Facts:
bibro χ kluplu; podugu χ lusa; brisan χ puskil; vofa χ pitrem; vofa χ peplom; bopar χ lagik
breko χ tustor; breko χ dakem; bafla χ zetrus; bafla χ zaflel; bafla χ subrum; lefan χ valar
zozik χ suvar; zozik χ floboren; zozik χ maku; gogu χ biskim; gogu χ debeku; gogu χ flofam
doklis χ ledram; doklis χ muter; brisu χ radral; romi χ zastoflik; romi χ misti; gutrorel χ zugar
gutrorel χ greplak; gutrorel χ rogrusker; gutrorel χ ditres; rotun χ rubro; rotun χ fige; trugi χ goben
veski χ ruzodel; drabru χ fenen; drabru χ skubo; drabru χ plagros; brobradrum χ fibrote; trobron χ kuris
trobron χ lobraful; pemin χ trustoklam; pemin χ ledram; pemin χ kluplu; pemin χ sesin; bitru χ vobre
bitru χ muter; skape χ debeku; skape χ meki; skape χ kezir; skape χ miful; saplam χ zetrus
saplam χ stugen; saplam χ bemin; platrenus χ kezir; platrenus χ vobre; greflo χ zastoflik; greflo χ bribrum
flekleskin χ zaskunek; flekleskin χ floboren; flekleskin χ gibran; dradrene χ tabin; dradrene χ fenen; dradrene χ fige
nebu χ steska; kiku χ vetribrim; trasu χ sugrim; trasu χ kluplu; nudo χ zaflel; nudo χ sesi
lobubom χ suvar; lobubom χ floboren; lobubom χ klaflo; vibren χ skoskerek; vibren χ goren; gemel χ sugrim
gemel χ skoskerek; gemel χ fladu; gemel χ subrum; gemel χ muter; guskel χ radral; guskel χ bradru
bedre χ klaves; bedre χ laduk; tozada χ kidrata; tozada χ zumas; tozada χ seme; tozada χ difu
tozada χ griflur; grupom χ vavuk; grupom χ tabin; treflar χ ruzodel; treflar χ zetrus; treflar χ misti
trozum χ biskim; trozum χ stugen; trozum χ zaskunek; trozum χ fladu; trozum χ bribrum; nazor χ goren
nazor χ steska; nazor χ laduk; nazor χ virom; bobres χ skozok; nutro χ flofam; nutro χ goben
kiplo χ bodi; bedri χ sugrim; bedri χ zepok; ledram φ skoskerek; ledram φ lozan; podugu φ miful
dakem φ pemin; vofa φ vutrak; vofa φ bemin; vofa φ papu; brinir φ rozek; kimil φ lemi
kimil φ leba; skubo φ skoskerek; skubo φ brupleplu; skubo φ trozum; skeskar φ gutrorel; ploduk φ skoskerek
ploduk φ debeku; ploduk φ breko; rogrusker φ zetrus; plufles φ ledram; plufles φ ridis; drelis φ kiku
drelis φ pemin; zastoflik φ lozan; biskim φ bafla; biskim φ sesi; vetribrim φ rozek; vetribrim φ papu
skulem φ zasogir; skulem φ rozek; skulem φ seme; skulem φ beflum; draveken φ skoskerek; draveken φ griflur
stebrul φ rozek; stebrul φ goren; stebrul φ guvi; nopim φ fenen; nopim φ fegor; bemin φ kiku
skozok φ skoskerek; skozok φ braskotus; skozok φ lagik; breko φ draveken; breko φ lemi; breko φ guvi
bafla φ griflur; ploplo φ kimil; sistoman φ skoskerek; sistoman φ guvi; laduk φ bobres; laduk φ sistoman
laduk φ zumas; fovodrik φ skoskerek; fovodrik φ ridis; metomo φ rogrusker; griflur φ skoskerek; griflur φ guvi
maku φ breko; goren φ brisu; goren φ vofa; goren φ flebugrun; zafosa φ skoskerek; zafosa φ rogrusker
brodrebrur φ draveken; brodrebrur φ kiku; brodrebrur φ guskel; brodrebrur φ briple; kidrata φ drabru; kidrata φ ledram
gogu φ stegrem; papu φ skoskerek; papu φ lozan; papu φ ledram; fenen φ trozum; fenen φ ridis
drafe φ skoskerek; muter φ tustor; muter φ vibro; muter φ meki; stegrem φ zeper; klapa φ skozok
griske φ zetrus; pubun φ papu; ditres φ skoskerek; ditres φ filodem; kezir φ skoskerek; brisu φ trupler
miful φ ledram; romi φ meki; fladu φ griflur; brokopo φ filodem; zetrus φ skoskerek; sobre φ lozan
sobre φ bradru; sobre φ ridis; gutrorel φ skoskerek; rotun φ skoskerek; rotun φ bribrum; veski φ zetrus
veski φ metomo; veski φ vofa; veski φ griflur; plagros φ skoskerek; plagros φ draveken; plagros φ rogrusker
netudrik φ vofa; netudrik φ griflur; netudrik φ papu; netudrik φ maku; mamudro φ gemel; mamudro φ nopim
mamudro φ bribrum; valar φ skoskerek; valar φ sistoman; valar φ lemi; brobradrum φ brinir; rubro φ zafosa
rubro φ lemi; trobron φ kimil; trobron φ ledram; trobron φ plagros; trobron φ ditres; pemin φ zetrus
pemin φ keru; pemin φ rogrusker; skape φ bedri; briskugon φ zasogir; rozek φ skoskerek; rozek φ zetrus
rozek φ sistoman; braskotus φ papu; pugreklak φ keru; pugreklak φ rogrusker; flofam φ trupler; flofam φ griflur
feples φ sistal; feples φ fegor; nifi φ skoskerek; nifi φ bedri; nifi φ papu; nifi φ kinum
zepok φ valar; steska φ zetrus; tubrim φ fenen; tubrim φ runen; tubrim φ briple; tubrim φ filodem
zugar φ sipan; zugar φ lozan; leba φ zetrus; leba φ sistoman; kinum φ skoskerek; kinum φ sistoman
kinum φ gogu; viflom φ sistal; viflom φ ridis; fibrote φ meki; fibrote φ lemi; lozan φ skoskerek
kogrestu φ drabru; kogrestu φ draveken; ridis φ skoskerek; trustoklam φ vibro; trustoklam φ rogrusker; gibran φ skoskerek
sesi φ skoskerek; gredibos φ draveken; gredibos φ guvi; debeku φ skoskerek; debeku φ rozek; lobraful φ sesi
lobraful φ braskotus; lobraful φ filodem; ditrer φ draveken; ditrer φ vofa; runen φ skoskerek; sistal φ tralin
zumas φ plufles; briple φ skoskerek; briple φ valar; lemi φ skoskerek; lemi φ zetrus; lemi φ trozum
greplak φ sistal; greplak φ rotun; guvi φ zetrus; fadrose φ zeper; fadrose φ sesi; brupleplu φ zetrus
brupleplu φ rozek; vibren φ drabru; vibren φ ledram; puskil φ gogu; gemel φ zetrus; difu φ zasogir
difu φ filodem; tralin φ zetrus; tralin φ beflum; puso φ skoskerek; puso φ brinir; zaflel φ ridis
zeper φ lozan; zeper φ filodem; treflar φ bemin; treflar φ ditres; trozum φ skoskerek; nazor φ kidrata
konol φ ditrer; konol φ greplak; konol φ keru; bobres φ skoskerek; bobres φ griflur; nutro φ brisu
nutro φ skoskerek; nutro φ griflur; fegor φ kimil; fegor φ skoskerek; fegor φ drabru; fegor φ lozan
fegor φ rozek; kiplo φ flofam; kiplo φ fadrose; lagik φ leba; lagik φ filodem; bedri φ vutrak

Known rows:
gogu: [-10   6   2  -3 -26   5   8   3  -4   4 -10  -3  16 -15 -15  -6  -6   9
   5  17   2  -4  13   7  -9 -12   5  11 -15  -2 -15 -11  16  -4  -1  -8
  -3  -3   5   6   0  -4  -4 -13  26  10  -4 -19 -13  -1   1]
trugi: [ -3  10   9   1 -31  -5   1   5  -3  10   2   7  -5 -13  -5 -19  -2   0
   6  21   4   2   9   6  -5  -1   7   9  -7  -3 -17 -21  10  -6  -4  -4
  -2   0  20  -5   2  -6  -5 -18  14  13   0 -17 -18  -7  -8]
vofa: [ 2  0  3  1 -5  3 -3  3  2  2  0 -1 -4 -5 -6  2  2  2  0  5  1 -1  2  3
 -4 -3  4 -1  0  0 -2 -1  0 -3 -4  5  1 -3 -2  5 -2 -3  2 -1 -4 -3  0 -3
 -4  0  5]
bitru: [  5 -16   3   7  -4   2   1  11  14   7   7 -17 -12 -22 -14  -9   9  11
   4 -18   9   7   7 -15 -18  -7  -2 -12 -17  -2  -2   8  18  14   9  13
  13   2 -14  13  -5  -6   2 -13  26 -17  15   7  10   2   8]
nudo: [-3  1  3  0 -4  0 -7 -1  0  1 -5 -2 -3 -7 -7  1  5  2 -2  0  1 -5 -5  0
 -8 -3 -3  1  0  4 -7 -2  1  1 -1  8  3 -8  0  1  0 -6  0  2 -5 -7  2 -2
 -1  0  5]
romi: [ -1   5   3  -7 -13 -13 -20  -8   5   3 -15  16  -4 -30   7  -2  -2  16
   7  -3  -9 -34 -13 -10   0   1  -6   7   5   6 -20  14   4   4  11   5
  -4  -9   7   0   1 -15  -3  19  -4   8   2  -8  15   3   5]
greplak: [ 2  0  0  3  2 -3  1  0 -2 -1  0  1 -3  7  2 -2 -2 -2 -1 -1  0  4 -3  0
  0  4  3  0  2 -3  3  0 -2 -1 -4  1  1  3  0 -5 -1  4  2 -1 -5 -1  1  6
  1 -2 -3]
kluplu: [  8 -10 -10  -6  11  14 -15   5   6   3   0  22  -3   4   6   4 -10 -11
 -10  -4  -5  11   5  11  -9   7 -16  14 -20  14   3  -6 -13  -1   0  -1
  -7  -4  13  24  16   6  -5  15  -2  21   3  13 -21  -4  -6]
griflur: [ 1  1 -3  1  1 -1  3  0  0 -3 -3  0  3  5  0  0 -4  0  2 -1 -1  3 -1  2
  1  1  2  1  0 -3  2  0 -1  0 -2 -2  1  3 -2 -3 -2  5  1  0  0 -1 -1  3
  0  0 -1]
zepok: [ 1  2 -7  1  6  4 -2 -5  6 -3  5  4 -5  2  6 -4 -7 -3 -4  0  0  1  2 -1
  3  0 -5  4  1 -2  0 -4 -3  2  6 -4 -2  2 -4  3  0  4 -2  4  0  4 -3  4
  0  4  0]
misti: [ -4   6  -1   2  -2  -4  -5  -5  -5  -6 -13   1   5   0  -2   1  -4  -1
  -3  -5  -1  -7 -14  -2  -5   1  -6   7   6   3  -5  -3  -4   0  -3   5
   3  -5  -2 -10  -2  -1  -1   6  -7 -10  -2   4  -2   0  -2]
drelis: [  4   2  -4   2   1  -1  -3  -3   6  -4   6   4 -10   3   5  -5  -9  -1
   0   2   1   0  -1   0   5   1   0   1   6  -7   3  -2  -5  -1   1   0
   1   3  -4  -1  -6   2  -1   0  -7   0  -2   5   2   5  -2]
ledram: [  5  -5  -3   0   8   4   2   5   5  -1   2  -1   1  -2   1  -1   0  -3
   6 -11  -1   8  -2  -1  -1   4  -7  -2  -7   6   3  -1   2   4   6   3
   2   3  -3   4   4   0  -3  -2  11  -3   4   7  -4   1  -3]
debeku: [ 0  2  1  2 -7 -4  6  1 -1  1 -1 -1  1  0 -1 -7 -3 -1  2  1  2  4  1 -1
 -2  1  3  2 -2 -5 -2 -5  5  0 -2 -3  1  4  3 -6 -2  1 -2 -8  9  1  1  0
 -3 -2 -6]
stebrul: [ 0  3 -4  2  2  2  1 -4  3 -3  3  1 -3  3  4 -4 -6  0 -1  0  2 -1  1 -1
  4 -2 -3  1  4 -4  1 -3 -2 -1  2 -4 -2  3 -6  0 -3  3 -1  1  0 -1 -3  2
  2  5 -2]
bodi: [ 0  0  0  0  1 -2  3  0 -1 -1 -2  1  2  4  1  1 -1  0  1 -1 -1  1 -1  1
  1  3  1  0  0 -1  2  2  0 -1 -2 -2  0  2  0 -3  0  3  1  0  1  0 -1  1
  1 -1 -2]
gibran: [-1  0  0  0  3 -1  1 -4  1 -4  6 -1  3  1  8  0 -8  3 -3  1  3 -1  3 -2
 10 -3  0  4  7 -5  5 -3 -2  3  3 -6 -2 -2 -3  3 -2 -1 -7  2 -4  1 -2  2
  5  6 -1]
sesi: [-3  0 -3  0  2  1  3 -2 -2 -3 -5 -1  6  5 -2  2 -2 -1 -1 -2 -1  0 -3  0
 -1 -1  0  1 -2 -1  1  1  1  0 -1 -1  0  2 -4 -2 -2  4  2  1  2 -2 -1  2
  0  1 -1]
briple: [ 1  1 -1  1  2 -1  3  0  0 -3 -1  0  1  5  0  0 -2 -3  1 -2 -1  3 -2  0
  1  2  2  0  1 -1  2  0 -2  0 -2 -2  1  3  0 -4 -1  4  1 -1 -1 -1  0  3
 -1 -1 -2]

Rows:
No name comes twice in this set of rows, the named rows included.
[ -2  12   3   0 -26  -7   7   3  -3   6   0   8   0  -3  -1 -20  -9  -3
   6  16   2   4   5   4  -1   3   6  10  -5  -6 -13 -18   9  -5  -3  -9
  -3   7  19 -13  -1   1  -4 -18  18  14  -3 -12 -17  -7 -13]	goben
[  2   2  -7  -1 -19  10   2   3  10  -1   2  -3  -2 -17 -13  -9 -12  12
  10  10   0  -5  13   6  -3 -12  -1  -2  -2 -12  -5   0   4  -8   1   7
   0  -1 -19  15  -9  -6  -2 -14  17  -1  -5  -6  -4  12   5]	skape
[  1  -3  -4  -4  10  10  -7   0   9   4  13 -10 -12   1  -6   0  21  -8
   2  10  -1  -3   7  -2   4  -1   4  -8   7   5 -10  -2   6   2  15   7
  -3  -7   3   3   2  -9   2  -2  -3  -7  -4 -14  -2   8  19]	vibren
[  6  -3   8   1  -7  -2  -5   7  -1   4  -4   0  -6  -4 -10   4   6   0
   2   3  -1   4   0   5  -8   1  10  -1  -4   1  -1   2  -2  -3 -11   8
   4  -2   5   0  -2  -1   5  -3  -9  -7   5   0  -6  -4   4]	kiku
[  4   3  -4   3  -1  -3  -4  -4   7  -2   9   5 -13   2   7  -8  -9  -2
  -2   2   1  -1   0  -3   6   2  -2  -2   9 -10   3  -2  -7  -1   1   1
   1   4  -6  -2  -7   3   0   0  -9   1  -2   7   4   4  -3]	dakem
[ -7   0  -6  -3   0   7   8  -2  -4  -4 -11  -4  19   4  -7   8  -3   4
   0   1  -4  -2   3   5  -2  -4   0   2  -9   0   1   4   6  -1   0  -7
  -3   2  -7   3   1   5   2   1  14   4  -5  -3  -2   2   1]	stegrem
[ -9  13   1   4  -8  -1 -19 -12   0  -7 -16   1  -6 -14  -8  -5  -5   3
 -11  -1   4 -21 -20  -5 -16 -10 -17  13  15   7 -16 -12  -7   0   1  17
   5 -21 -10  -4  -4 -10  -5  13 -21 -21  -5   2  -1   6   5]	treflar
[-10  11  12  12  20  -6  17 -10  14  -2  -4  -2   0  -6  10   5   9  -4
  -3   5   9   5   2 -14  -4 -13  15  15  -5  14  -3 -21   9  25  11 -37
   1   6   5  -5   5  20  -5  17 -11  -7   2  -3   5 -16   1]	skeskar
[ -1  -2   8   2 -12  -5  -9   2  -3   1  -2  -3   0 -12  -6  -3  -1   4
  -4   3   5  -3   1  -3  -5  -4   3   8   0   0  -7  -8   2   4  -2   5
   4 -12   6   4  -3  -8  -7  -2  -2  -8   3  -3  -3   2   3]	trozum
[  1   2  -4  -9  16  11  -7  -2   7   6  19 -13 -16  11  -7   5  38 -16
   6  22  -7  -6   8   1  15   2  13 -16  20   8 -15  -3   7  -4  20   8
  -9  -9  12  -4   2 -13   7  -3 -12  -7 -10 -26  -5  12  30]	nazor
[ 10  -6   2  -7  -3 -15  -5   6  -1   2 -12  12   2  -6   3   5   2   7
  14  -8 -12  -6  -8  -2   3  15  11  -2  -6   0  -6  23   5   1  -4   0
  -2   9  16  -7  -1   0   5   5   6   8   8   2   9  -5  -3]	vibro
[-22  -3  -2   6 -12  -4  -6   8 -10   5   4 -15  28   4  -2  13  -2  -6
 -26  -2 -10  17 -18   1   5  21  -1   3 -20  -7  18   5  -4   7   7  17
  23  -5  11 -31  24 -11  14   1  13  23 -13 -11   6 -17   3]	sipan
[  7  -3   1   2   0  -6  -1   5  -2  -1  -4   3  -4   7  -3   1  -1  -3
   2  -3  -3   6  -4   2  -2   7   7  -1  -1  -4   2   5  -3  -2 -11   4
   5   6   6  -7  -5   6   5  -3  -6  -5   4   7  -2  -4  -4]	keru

The same elements again, as new rows of numbers:
Known rows:
difu: [ 7  2 -4  8 -6 -1  1  5  7 -5 -1  1 -2]
zasogir: [ 8 -3 -9 18  9  0  5 -1  9 -2  1  3 -2]
skulem: [10 -1 -3  8 -9  7  7 12  8 -2  1  2 -4]
rozek: [  4   6  -5  13   5  10   8  -1  12   6  -2   0 -11]
brinir: [ 4  7 -5 12  4 10  9  0  9  5 -3  1 -9]
brodrebrur: [-4  7 -4  5 -9  6 -2 11  8  7  0 -5 -8]
brisu: [  2  18  -3  34   2  10 -10  12 -17  12 -29  27  -7]
goren: [ -7  14 -11  17 -10   9   4   7   9   7  -4   8  -5]
saplam: [ 25   7  -4  19   1  25 -15   0 -30  20   3   0   7]
sugrim: [  0  -1 -18  10  -4   8  16   2  -4   3 -16 -17   9]
konol: [-5  1 -5 11 -6  7  3 17  6 12  1 -6 -8]
breko: [ 14  15  -8  15   2  10  -8  12 -16  21 -20  11  -8]
sistal: [ 4  1 -2 16  6  6 13  4  7  8  1 -3 -8]
sipan: [ 0 11 -2 12  8  1  7 -2  4  3  0 -5 -2]
goben: [13 21 -7  2 28  8  1 32 16 -5  1 -7 12]
rotun: [ 12   9   5  26   1   5  -4  18 -16  18 -21  17 -10]
muter: [ -2   1 -15 -18 -14  -1  12   0   9  31  -3   6  19]
zepok: [  1   6  -5   3  -5   8   7   2   8   5 -10  -6  -5]
lobraful: [ 4  8 -4  5 -9  0 -5  7  7 -4 -2  0 -4]

Rows:
No name comes twice in this set of rows, the named rows included.
[ -3   4 -10  10   2   8  11   5   0   0  -3  -5   5]	sesin
[ 39  37  -9   3  27  11 -17  53   3  11 -17   0   2]	nutro
[ 2 12  0 12  9 -1  7 -8  6  6 -3 -7 -8]	lozan
[ 8 -3 -5 10 -4  3  5  7  7 -4  0  2 -1]	briskugon
[  8  12   5   8  -4  10  -4  -1   1   3   6 -11  -6]	zastoflik
[ 15  -3 -27  19  -3   8  14  12 -35   7 -54 -28  11]	trasu
[-4 15 -7  7 -9  8  1 10  9  4 -1 -4 -9]	netudrik
[ 13  -2 -24  20   1  12  12  16 -34   1 -51 -24   9]	bibro
[ 15   9 -22  19  -1   5   2   7 -24  20 -34  -9   2]	bedri
[ -5   9 -12  13   7   7   3   1   8  10  -3  -3 -10]	draveken
[  6  12   0  24   4   7  -5  16 -23  12 -18  20   5]	grupom

